Each row is shifted at random along 3 fixed directions that mean nothing.
Known rows, with every way that one mark hangs from another:
beduve[fikuru godob[deropo[nedak[gabi] zupazi] gozi] mitap]: 125	203	-115	106	-75	-162	-240	32	73	23	79	-122	82	52	-31	-182	165	-44	-65	-13	18	-131	-51	-80	-54	11	-198	-165	-24	-139	6	215	-69	-22	-90	30	-212	-12	14	174	-17	94	9	-31	161	191	-156	-208	82	-64	5	-59	-184	-35	-58	-22
godob[deropo gabi gozi]: 234	-59	0	96	11	47	-110	160	-45	-136	130	-166	58	31	-28	29	22	5	-75	293	44	-85	187	-108	-40	48	-136	76	90	3	-52	60	56	-52	13	-11	-227	46	9	60	-6	48	171	-101	38	58	-193	38	-105	-5	-15	-157	-58	-30	1	-55
godob[deropo[gabi nedak] gozi]: 173	-116	14	199	-16	-6	-160	179	34	33	-210	143	-20	61	-49	-194	146	250	-215	72	150	1	348	-86	-45	173	-73	213	255	-286	309	139	-108	-90	-194	-65	-78	234	-11	204	-175	-237	46	-40	-75	-166	-181	50	-245	30	30	-201	70	75	98	-94
beduve[fikuru[vamige] fuzam[mobe[mudaz] topa] mitap[nedak]]: -13	237	231	36	21	225	-52	253	164	245	-44	199	110	-215	-66	98	-203	-87	95	179	347	-177	-81	-131	-50	160	22	-235	50	-94	192	78	2	-139	-87	-128	334	47	32	-26	238	-7	-247	225	188	288	11	20	-100	-184	79	181	114	19	243	170
mudaz[deropo[nedak] zita]: 273	-170	255	132	105	253	-89	367	155	177	-28	7	23	-102	-73	46	-163	30	167	554	256	-81	259	-326	-178	138	-164	-14	267	0	167	46	63	-161	-42	-110	76	90	76	6	165	-93	-35	92	103	34	-111	48	-362	-10	42	-73	250	94	222	-65
mobe[deropo[gabi] mudaz]: -156	131	-226	57	-54	-134	-78	-68	78	328	-241	190	-46	180	-96	-300	181	17	-153	-472	-79	64	-94	-23	-22	53	183	-193	103	-98	85	177	-100	156	-89	46	-83	74	24	56	-104	-142	-47	-80	51	20	-33	-79	190	-165	-105	-48	-151	-126	-77	-138
fikuru[vamige[beduve nipe[rebug]]]: 16	72	207	0	17	87	-71	136	136	168	-140	300	104	-153	-38	55	-72	86	-4	72	271	10	29	-55	25	215	1	1	9	-200	276	34	-145	-86	-142	-101	373	114	99	63	48	-188	-329	227	92	81	50	49	-192	-45	126	76	183	137	252	129
zita[gozi[godob[gabi[nedak]] mobe[deropo]] mudaz]: 175	-102	99	33	38	250	-12	213	-28	85	82	-138	39	71	-3	80	-124	-36	67	280	55	16	195	-176	-129	88	35	-31	187	196	-34	-8	172	51	137	6	-223	62	40	-32	60	1	196	-78	-15	106	-121	36	-167	-49	-51	-169	42	-89	66	-244
beduve[fikuru godob[deropo]]: 171	171	133	124	-48	-27	-240	202	247	215	-96	166	102	-98	-40	-109	46	-11	-26	132	226	-103	50	-239	-77	234	-141	-206	-22	-202	194	185	-130	-105	-198	-110	122	82	87	179	47	-162	-248	197	157	168	-71	-186	-180	-67	32	24	90	65	196	-16
rebug[mobe[deropo] vamige[nipe]]: -58	-118	21	59	51	-32	120	-32	-77	-158	-16	35	-124	-137	94	38	-9	104	-40	18	150	62	35	229	-47	-166	20	235	124	-25	94	-63	23	29	14	-3	53	92	-44	-74	-99	-32	12	-38	-69	-133	34	187	-87	15	35	-47	-12	59	-8	11
mobe[deropo mudaz[zita[gozi]]]: -262	-62	-64	-9	63	37	187	-86	-55	108	-140	134	-99	154	32	10	151	104	-99	-359	27	17	56	208	-89	-26	324	122	137	55	129	-29	44	160	117	24	-36	153	22	-35	-190	-203	-32	-98	-171	-272	67	257	121	-100	-26	-125	-90	-3	-47	-143
nipe[fikuru[vamige] mudaz[deropo] rebug topa]: 91	-78	246	-26	72	167	12	181	83	77	106	137	129	-213	-19	224	-174	-46	233	301	268	-73	-15	-1	-112	83	38	-4	98	0	98	-93	27	-6	75	-100	337	88	117	-10	119	-114	-228	160	90	83	114	172	-197	-108	147	43	81	103	217	110
gozi[godob[gabi[nedak]] mobe[deropo[zupazi] mudaz]]: -27	-202	-105	57	48	72	85	26	-230	-102	-38	-77	-84	156	63	-28	131	167	-151	-131	-19	78	262	178	-63	-20	131	287	216	29	69	-15	81	123	99	42	-269	210	-29	43	-203	-113	296	-237	-223	-176	-123	192	-26	29	-60	-289	-131	-78	-102	-190
deropo[nedak zupazi[gabi gozi[mobe]]]: 135	-58	-54	57	-94	-32	-81	18	-25	59	-109	-24	0	138	-42	-187	0	88	-136	-31	-124	28	172	-79	14	33	30	62	152	-58	56	80	4	50	-35	38	-253	60	-31	33	-86	-23	221	-131	-77	-31	-129	-93	-46	31	-31	-122	27	-38	-3	-148
beduve[fuzam[mudaz[zita] topa] mitap]: -47	189	79	-49	0	151	-15	71	74	205	76	42	130	-67	-118	68	-158	-219	134	63	105	-193	-192	-107	-43	52	168	-303	27	71	-93	13	108	72	109	-51	151	-65	28	-96	199	96	-128	47	172	252	24	42	105	-274	20	151	-45	-52	89	82
mudaz[deropo[zupazi[gabi[nedak]]]]: 93	-207	-24	90	23	0	-29	37	-83	-65	-26	-77	-67	77	52	-55	82	135	-16	69	-20	27	197	65	-85	-34	-61	222	172	-47	73	0	31	18	16	5	-149	110	-7	76	-104	-76	190	-81	-96	-135	-65	48	-85	69	14	-214	-23	36	-38	-85
gozi[godob[gabi] mobe[deropo]]: 109	-110	-40	-2	28	92	5	67	-145	-89	136	-202	20	64	28	76	-11	-4	16	104	-51	44	127	15	-65	-40	18	59	77	157	-121	-25	123	120	133	38	-235	53	21	-23	-27	44	239	-130	-62	54	-75	63	-45	35	-70	-178	-108	-98	-59	-168
mobe[mudaz[deropo[gabi nedak zupazi] zita[gozi[godob]]]]: 121	-282	98	65	109	204	131	177	-113	-25	121	-214	-43	80	3	141	-49	33	94	300	53	-32	231	-31	-198	-37	7	176	274	205	-55	-55	236	31	234	10	-255	93	35	-83	22	-13	259	-187	-74	-93	-132	221	-129	-13	-12	-246	-27	3	-20	-196
fuzam[mudaz topa zita[gozi]]: -160	-57	85	-84	34	145	195	-70	-77	20	107	-43	9	51	13	207	-48	-116	126	-60	17	-117	-89	171	-93	-21	340	30	49	216	-183	-169	225	200	274	-22	38	-15	23	-117	18	32	40	-40	-68	-68	81	256	157	-192	15	-7	-124	24	-24	-16
rebug[mitap vamige[beduve[godob] nipe]]: -233	224	-118	-34	-60	-230	-74	-237	106	130	-144	190	-40	-85	-13	-163	119	-34	-83	-410	45	71	-313	145	56	34	67	-158	-115	-160	98	121	-155	102	-160	32	205	-3	10	32	-68	-30	-281	82	127	93	97	-115	188	-92	42	122	-134	49	-31	113
mudaz[deropo[gabi nedak zupazi[gozi[godob mobe]]] zita]: 196	-288	86	88	50	138	34	158	-98	-43	12	-144	-17	89	-7	38	-24	145	-6	261	25	-12	345	-30	-151	1	4	246	300	68	72	-18	152	59	121	-17	-259	176	29	-9	-82	-101	273	-168	-145	-165	-137	162	-218	70	-1	-277	24	46	33	-225
vamige[beduve[godob] topa]: -112	26	-47	-74	-26	-75	53	-187	-113	-172	188	-118	25	-71	44	134	56	-106	72	-125	-48	-31	-187	244	-11	-118	86	3	-129	63	-180	-84	55	148	138	42	10	-41	10	-32	-29	93	4	-30	4	88	72	73	161	-44	15	1	-220	15	-104	90
nipe[beduve mudaz[zita] rebug[mobe nedak[gabi]] topa]: -84	-40	-13	-83	49	-102	148	-124	-76	-88	196	-61	-42	-121	30	47	-99	-117	203	-125	100	-58	-263	326	-87	-251	172	-14	138	120	-75	-141	110	217	119	35	81	-2	-39	-112	-64	143	-60	-104	-10	-40	73	137	108	-147	91	85	-165	49	-121	72
vamige[beduve nipe[fuzam[mudaz zita]] topa]: -66	161	177	-31	-74	55	-36	-3	170	285	-78	304	145	-151	-170	34	-129	-168	64	-53	169	-120	-179	-54	-31	182	299	-240	41	-77	31	5	10	158	12	-92	347	30	96	-46	96	-116	-336	131	181	200	51	101	2	-349	72	189	1	71	210	122
gozi[godob[deropo[nedak[gabi] zupazi]] mobe]: -18	-188	-186	-18	-7	-62	92	-148	-336	-322	147	-305	-72	146	93	12	137	97	-92	-149	-188	58	111	304	-20	-167	64	292	88	101	-128	-75	151	185	194	104	-398	82	-82	18	-203	92	435	-310	-229	-129	-115	121	92	87	-52	-256	-280	-83	-252	-142
mobe[deropo[gabi[nedak] zupazi[gozi[godob]]] mudaz]: 142	-342	24	110	72	121	123	159	-228	-209	78	-179	-88	81	71	69	25	166	-64	206	15	51	360	97	-107	-102	-62	409	269	64	17	-68	144	-4	140	30	-314	159	-21	-24	-100	-36	373	-245	-184	-178	-189	206	-157	85	-17	-306	-38	-11	-75	-166
rebug[mitap mobe nedak[gabi]]: 107	-354	100	91	178	0	225	80	-248	-555	249	-321	-246	-189	246	173	-94	167	139	361	206	22	156	398	-81	-398	-245	541	229	123	37	-214	183	-116	39	15	-115	58	-160	-96	-111	259	301	-120	-218	-281	-63	218	-212	259	86	-124	29	168	-175	68
godob[gabi[nedak] gozi[mobe]]: -108	153	-290	-2	-110	-150	-119	-191	-31	115	-135	20	-3	226	-87	-279	199	9	-242	-451	-183	24	-42	26	62	69	196	-128	32	-87	9	156	-76	190	-69	87	-244	45	-50	101	-186	-30	94	-166	-17	5	-92	-88	234	-107	-80	-77	-213	-140	-125	-113
deropo[gabi nedak zupazi[gozi[godob mobe]]]: 252	-125	26	110	-64	38	-103	160	-18	51	-83	-50	27	93	-58	-144	-34	120	-110	170	-37	37	277	-170	-35	83	-75	96	215	-60	71	92	31	-1	-39	7	-268	104	-4	51	-48	-58	239	-133	-53	-3	-193	-69	-193	60	-27	-174	64	-22	54	-197
rebug[mobe[mudaz[deropo[zupazi[gabi]]]]]: 309	-221	192	118	107	169	72	304	-20	-90	221	-259	-34	-94	44	119	-237	-73	163	595	150	-83	180	-132	-159	-139	-178	92	239	224	-118	-58	208	-96	126	-44	-201	-10	-1	-151	153	159	237	-85	38	68	-167	68	-242	39	-16	-109	121	3	33	-97
beduve[fikuru[vamige[nipe[mudaz rebug]]] godob mitap[nedak]]: 3	194	155	-62	39	27	-33	31	36	-86	231	-30	111	-224	58	188	-86	-116	213	130	244	-110	-186	124	-48	-55	-92	-93	-115	-31	57	-23	-15	-51	-5	-44	260	-18	54	34	94	127	-242	160	103	213	119	-1	-42	-24	150	135	-27	95	76	184
beduve[fikuru fuzam[zita] godob[deropo gozi[mobe]] mitap]: -132	224	4	-15	-44	-59	-9	-109	0	-38	19	104	87	19	29	27	196	24	-151	-295	145	-182	16	230	-45	50	253	2	-75	-124	188	59	-43	136	5	-53	41	153	10	135	-206	-133	-188	48	-107	-101	69	144	92	-94	80	-20	-172	91	57	11
deropo[gabi[nedak] zupazi[gozi[godob mobe[mudaz]]]]: -34	90	-274	-19	-138	-141	-58	-156	-71	162	-80	-88	2	267	-103	-280	92	-54	-193	-388	-302	67	-58	-37	36	6	170	-157	79	46	-132	143	32	238	44	129	-415	-9	-37	-12	-100	50	260	-285	-11	94	-152	-161	242	-106	-128	-105	-226	-203	-176	-220
vamige[beduve[godob] nipe]: 135	279	58	-30	-84	-29	-199	49	221	265	132	-57	171	-114	-137	-47	-131	-331	164	142	13	-88	-299	-315	-29	106	-101	-529	-158	57	-224	140	-18	42	-30	4	55	-200	108	-41	271	167	-203	125	384	512	-63	-300	76	-189	-23	182	-42	-68	76	44
mudaz[deropo[zupazi] zita]: 17	-170	46	26	87	81	95	43	-66	-68	73	-118	-28	42	30	118	14	41	57	151	27	-71	117	72	-120	-76	18	149	128	101	-14	-58	128	41	154	-11	-98	68	35	-47	-25	-37	107	-81	-58	-136	-19	179	-30	2	17	-147	-47	48	-16	-69
fikuru[vamige[beduve[godob[gozi]] nipe[mudaz rebug]]]: 144	20	269	-48	46	141	37	137	17	-99	299	-69	163	-219	0	283	-165	-148	183	377	249	-129	-25	0	-68	22	-45	-18	-64	58	-60	-94	61	-27	101	-74	183	-10	102	-46	141	74	-171	107	127	200	-6	113	-142	-59	138	63	26	119	149	132
zita[gozi[godob] mudaz[deropo[nedak zupazi]]]: -172	-202	-61	-9	46	35	160	-132	-169	-48	-39	-44	-90	198	106	44	175	161	-46	-249	-54	86	137	285	-103	-45	240	271	144	80	53	-97	111	204	200	38	-185	168	-2	31	-254	-181	161	-150	-270	-300	55	220	57	26	2	-275	-143	19	-105	-224
deropo[gabi nedak zupazi]: 166	-229	-5	97	21	35	8	92	-157	-209	80	-188	-51	25	13	-6	13	110	-8	237	-17	3	205	30	-51	-85	-165	256	171	-28	-13	-24	92	-76	61	35	-210	42	-51	32	-17	70	305	-157	-56	-65	-159	75	-109	81	23	-171	-40	24	-65	-25
fuzam[topa zita[gozi[mobe]]]: -33	-247	246	-10	99	285	241	101	-140	-177	37	5	-30	-41	115	331	-93	128	57	209	173	-81	238	212	-102	15	220	368	153	139	60	-225	199	23	213	-75	90	143	2	-75	-59	-102	98	14	-246	-272	75	405	-155	19	67	-118	89	132	116	-13
mudaz[deropo[nedak[gabi] zupazi[gozi[mobe]]] zita]: 136	37	-62	81	-58	-15	-146	88	136	294	-92	-56	28	132	-129	-225	-27	-49	-1	46	-86	-69	30	-256	-107	43	1	-234	205	33	3	171	51	92	-13	30	-263	5	40	-6	44	7	114	-103	129	110	-158	-162	7	-118	-76	-76	-26	-80	7	-200
beduve[fikuru fuzam godob[gabi gozi] mitap[nedak]]: -74	44	-44	-37	33	-52	97	-140	-266	-494	382	-314	5	-81	162	243	139	-19	21	-22	61	-134	-36	410	-34	-250	-54	220	-137	38	-89	-97	106	31	158	47	-135	14	-75	39	-130	192	123	-91	-127	-31	21	168	133	72	102	-86	-294	46	-169	105
vamige[beduve nipe[rebug] topa]: 65	97	149	-18	-13	75	-104	87	128	151	-16	173	134	-184	-100	69	-171	-76	120	166	145	-21	-118	-107	15	109	-7	-145	27	-75	42	26	-63	-17	-48	-48	295	-8	92	-32	150	-12	-242	147	205	246	37	10	-111	-124	69	122	93	49	184	148
zupazi[gabi[nedak] gozi[godob]]: -50	227	-284	-28	-223	-277	-247	-219	114	400	-267	149	31	264	-132	-460	163	-34	-214	-611	-291	140	-139	-133	80	156	185	-327	-13	-138	8	236	-158	272	-172	90	-216	-6	-2	116	-163	-109	-19	-91	35	118	-42	-365	221	-124	-100	-14	-120	-158	-85	-222
fikuru[vamige[beduve[godob[gabi]] nipe topa]]: -236	294	-124	-30	-147	-212	-160	-233	93	209	-214	326	90	-19	-75	-157	209	7	-173	-557	37	15	-257	160	70	176	238	-205	-138	-287	124	139	-196	205	-136	-4	220	94	60	148	-151	-213	-322	110	92	153	112	-51	189	-210	22	67	-191	5	44	91
godob[deropo[nedak zupazi] gabi gozi[mobe[mudaz[zita]]]]: 141	-24	-111	73	-2	83	-49	110	-91	-7	83	-213	35	168	-114	-75	19	-53	-147	126	-55	-120	157	-133	-52	44	48	-26	207	88	-94	115	139	51	108	47	-412	51	-19	-17	-3	96	314	-286	33	82	-292	67	43	-126	-83	-184	-159	-142	-75	-147
godob[deropo[nedak zupazi] gabi]: 171	25	-121	155	-64	-76	-264	111	67	134	-166	51	20	114	-97	-291	135	86	-158	2	8	-19	139	-179	-22	159	-101	-56	166	-218	133	213	-87	-29	-165	5	-169	93	-4	197	-68	-89	94	-71	82	65	-191	-130	-60	-68	-32	-143	-45	-46	18	-80
zupazi[gabi gozi[godob[deropo[nedak]] mobe[mudaz[zita]]]]: 212	-88	-30	-88	-26	135	45	53	-175	-55	306	-422	63	116	-74	96	-202	-221	66	219	-211	-21	45	-141	-53	-64	73	-98	103	371	-346	-31	286	171	281	87	-472	-86	-4	-199	126	278	431	-307	-10	230	-207	-22	31	-53	-112	-120	-120	-188	-131	-219
nipe[beduve[fikuru godob[deropo gabi] mitap] fuzam mudaz]: 302	119	341	137	5	88	-239	363	284	195	-14	285	204	-251	-65	-1	-69	-32	73	368	498	-201	134	-235	-155	310	-96	-159	83	-260	341	121	-126	-134	-203	-198	358	188	138	224	67	-239	-441	276	174	164	-46	-31	-366	-154	179	71	185	195	377	90
fikuru[vamige[beduve topa]]: 86	-45	193	-13	23	155	12	134	-18	-87	119	-7	85	-196	-12	238	-158	-23	68	331	160	-38	28	-21	1	49	-84	65	-24	-4	-10	-70	51	-98	55	-49	157	4	41	-67	160	33	-39	100	98	182	-11	108	-149	-26	75	36	72	65	140	147

Rows:
-29	24	36	-7	4	87	40	68	11	164	-99	92	18	50	-23	-23	-38	15	-74	-98	40	40	74	-52	-13	117	163	-47	81	53	66	34	16	76	7	-32	-32	108	26	-31	-34	-114	-6	-44	-76	3	-33	26	-59	-30	-59	-36	43	-64	54	-142 : gozi[godob mobe[mudaz]]
268	-18	-76	-9	-92	-11	-99	34	-53	-38	230	-356	60	88	-73	-60	-147	-198	59	265	-254	-32	-26	-227	0	-94	-175	-149	19	179	-329	49	148	25	117	112	-411	-201	-25	-100	174	316	353	-190	153	287	-205	-228	78	-34	-61	-43	-79	-147	-112	-85 : deropo[zupazi[gabi[nedak] gozi]]
94	16	10	39	6	128	-78	164	99	367	-89	4	40	94	-146	-126	-81	-77	27	36	21	3	58	-276	-121	158	116	-258	221	102	19	136	75	113	20	-19	-138	77	67	-41	82	-71	50	-88	81	153	-128	-57	-77	-130	-97	-74	14	-113	61	-235 : gozi[godob mobe[mudaz[deropo[gabi nedak] zita]]]
99	-70	63	101	3	131	-59	208	62	252	-240	182	3	109	-60	-134	9	148	-167	-22	125	31	320	-158	-81	211	152	52	283	-65	270	112	-18	59	-86	-55	-108	251	48	59	-126	-273	23	-71	-113	-107	-134	60	-216	-52	-49	-172	130	-24	142	-252 : zupazi[gozi[godob[gabi[nedak]] mobe[deropo mudaz[zita]]]]
31	86	-191	-24	-141	-97	-78	-96	-29	203	-76	-67	25	238	-87	-253	20	-70	-165	-289	-271	61	-19	-106	39	46	151	-170	69	63	-119	133	30	206	26	98	-377	-15	-19	-27	-63	38	228	-225	-13	123	-144	-202	166	-88	-116	-86	-122	-190	-110	-229 : deropo[zupazi[gabi[nedak] gozi[godob mobe[mudaz]]]]
117	-59	-29	136	-16	75	-98	202	40	275	-204	93	-8	126	-85	-222	28	106	-123	-18	38	66	222	-192	-84	138	39	-35	275	-68	145	160	-11	45	-71	-7	-183	165	32	57	-41	-166	128	-109	-6	33	-178	-45	-137	-51	-86	-175	27	-97	60	-245 : gozi[godob mobe[deropo[gabi nedak zupazi] mudaz]]
109	10	-40	-15	40	153	15	115	21	165	225	-285	21	34	-121	6	-187	-307	250	232	-74	-76	-124	-229	-133	-101	10	-331	112	305	-293	29	197	78	162	61	-208	-160	34	-167	276	295	195	-126	227	309	-134	-49	105	-153	-116	23	-119	-168	-92	-69 : fuzam[mobe[deropo[nedak] mudaz]]
80	-96	234	62	65	239	23	199	157	287	-86	101	18	30	-53	41	-98	-5	139	215	207	-103	193	-152	-202	150	216	-34	268	90	153	-10	121	70	48	-110	72	130	87	-1	28	-154	-74	78	-24	-99	2	157	-200	-112	29	-69	149	113	197	-155 : fuzam[mudaz[deropo[nedak]] zita[gozi[mobe]]]
85	-285	94	2	11	22	129	-3	-221	-286	54	-76	-43	41	143	143	32	216	-87	38	-10	90	311	242	-15	-56	44	471	88	23	67	-153	74	64	96	-18	-143	178	-17	13	-229	-123	210	-110	-337	-296	-3	186	-183	196	45	-225	43	98	-22	-131 : zupazi[gabi gozi[godob]]
41	424	-148	-9	-181	-177	-221	-85	153	262	188	-112	193	50	-189	-183	78	-382	-18	-193	-99	-209	-339	-211	-47	70	86	-611	-170	12	-277	225	32	213	45	30	-209	-155	47	36	126	153	-83	-46	345	488	-146	-293	310	-347	-60	109	-355	-164	-66	-62 : beduve[fikuru fuzam[mudaz] godob[deropo[gabi] gozi]]
281	-126	170	84	0	214	-58	318	66	245	-69	7	47	51	-83	-47	-183	27	-15	292	84	17	315	-317	-111	153	29	-23	288	85	99	74	91	12	2	-51	-184	132	65	-59	60	-102	140	-74	-30	66	-185	-24	-298	-23	-58	-138	205	-50	161	-275 : zupazi[gabi gozi[godob mobe[deropo[nedak] mudaz[zita]]]]
-123	2	-141	68	10	-160	-50	-147	-160	-266	-28	25	-35	90	120	-48	392	249	-219	-351	114	-39	155	398	-27	-1	70	335	9	-259	265	48	-120	63	-61	-7	-58	257	-31	281	-381	-177	-13	-59	-239	-288	14	186	51	76	82	-228	-228	114	-95	13 : beduve[fikuru godob[deropo[nedak] gabi gozi] mitap]
-95	-43	-36	-28	48	174	122	1	-15	218	71	-149	-6	128	-86	56	-85	-195	177	-6	-63	-132	-126	-27	-172	-32	272	-204	185	287	-228	-25	246	206	271	32	-147	-40	42	-159	127	98	156	-144	83	83	-33	151	210	-236	-88	-67	-183	-112	-77	-101 : fuzam[mobe[mudaz[deropo[nedak zupazi] zita[gozi]]] topa]
50	62	78	16	13	120	-17	151	123	285	-53	57	55	70	-91	-12	-65	-88	-9	57	76	-53	33	-225	-94	168	115	-201	115	108	12	91	73	48	46	-28	-75	39	72	-47	67	-85	-67	-33	70	90	-81	5	-49	-158	-48	-27	48	-60	94	-169 : mobe[mudaz[zita[gozi[godob[deropo]]]]]
22	246	-45	-102	-106	18	-106	-53	60	129	161	-93	158	-101	-162	59	-191	-302	109	88	-114	-47	-346	-177	61	12	-6	-420	-144	100	-315	62	70	79	99	65	5	-223	36	-146	285	245	-26	4	331	522	-7	-141	163	-233	-46	184	-129	-172	4	113 : fikuru[vamige[nipe topa]]
-6	52	-4	-30	-49	23	11	-37	60	168	103	20	103	-24	-139	17	-97	-240	130	8	-24	-169	-193	-33	-125	-13	238	-281	96	103	-165	-12	146	223	192	4	15	-27	46	-88	80	-7	-63	-85	145	152	33	77	136	-324	12	61	-175	-73	31	-12 : nipe[fuzam mudaz[deropo[zupazi] zita] topa]
-152	-196	-99	-73	35	8	238	-191	-285	-311	85	-144	-92	116	136	149	97	137	-91	-217	-136	59	140	398	-1	-213	234	377	45	136	-31	-171	112	190	213	72	-210	114	-48	-76	-244	-11	265	-198	-320	-306	64	278	100	119	-21	-195	-158	-1	-161	-102 : zupazi[gozi[mobe[deropo]]]
88	-228	321	23	81	204	157	148	-184	-385	244	-38	84	-277	111	427	-60	73	68	380	337	-133	188	252	-88	49	-11	388	16	-34	22	-217	123	-51	192	-113	207	164	44	2	-14	-102	-41	56	-93	-60	-32	382	-222	-32	182	-96	-15	176	146	169 : vamige[nipe[beduve[fikuru godob[gabi gozi]] fuzam[topa]]]
98	123	-65	-90	-8	119	-31	61	38	241	230	-296	102	70	-121	31	-201	-354	180	142	-175	-20	-204	-291	-71	-9	48	-465	-13	380	-394	68	192	169	200	69	-279	-181	65	-201	272	261	164	-129	223	431	-99	-174	144	-140	-161	24	-134	-255	-80	-179 : gozi[godob mobe[mudaz[deropo]]]
31	71	205	-24	-13	263	10	178	137	343	-65	113	110	36	-76	90	-194	-120	77	121	109	-80	6	-217	-95	235	256	-231	115	172	-38	-8	152	109	120	-79	53	24	81	-88	134	-88	-67	75	46	138	-1	36	-72	-211	-35	26	104	-45	196	-163 : fuzam[topa zita[gozi[godob mobe] mudaz]]
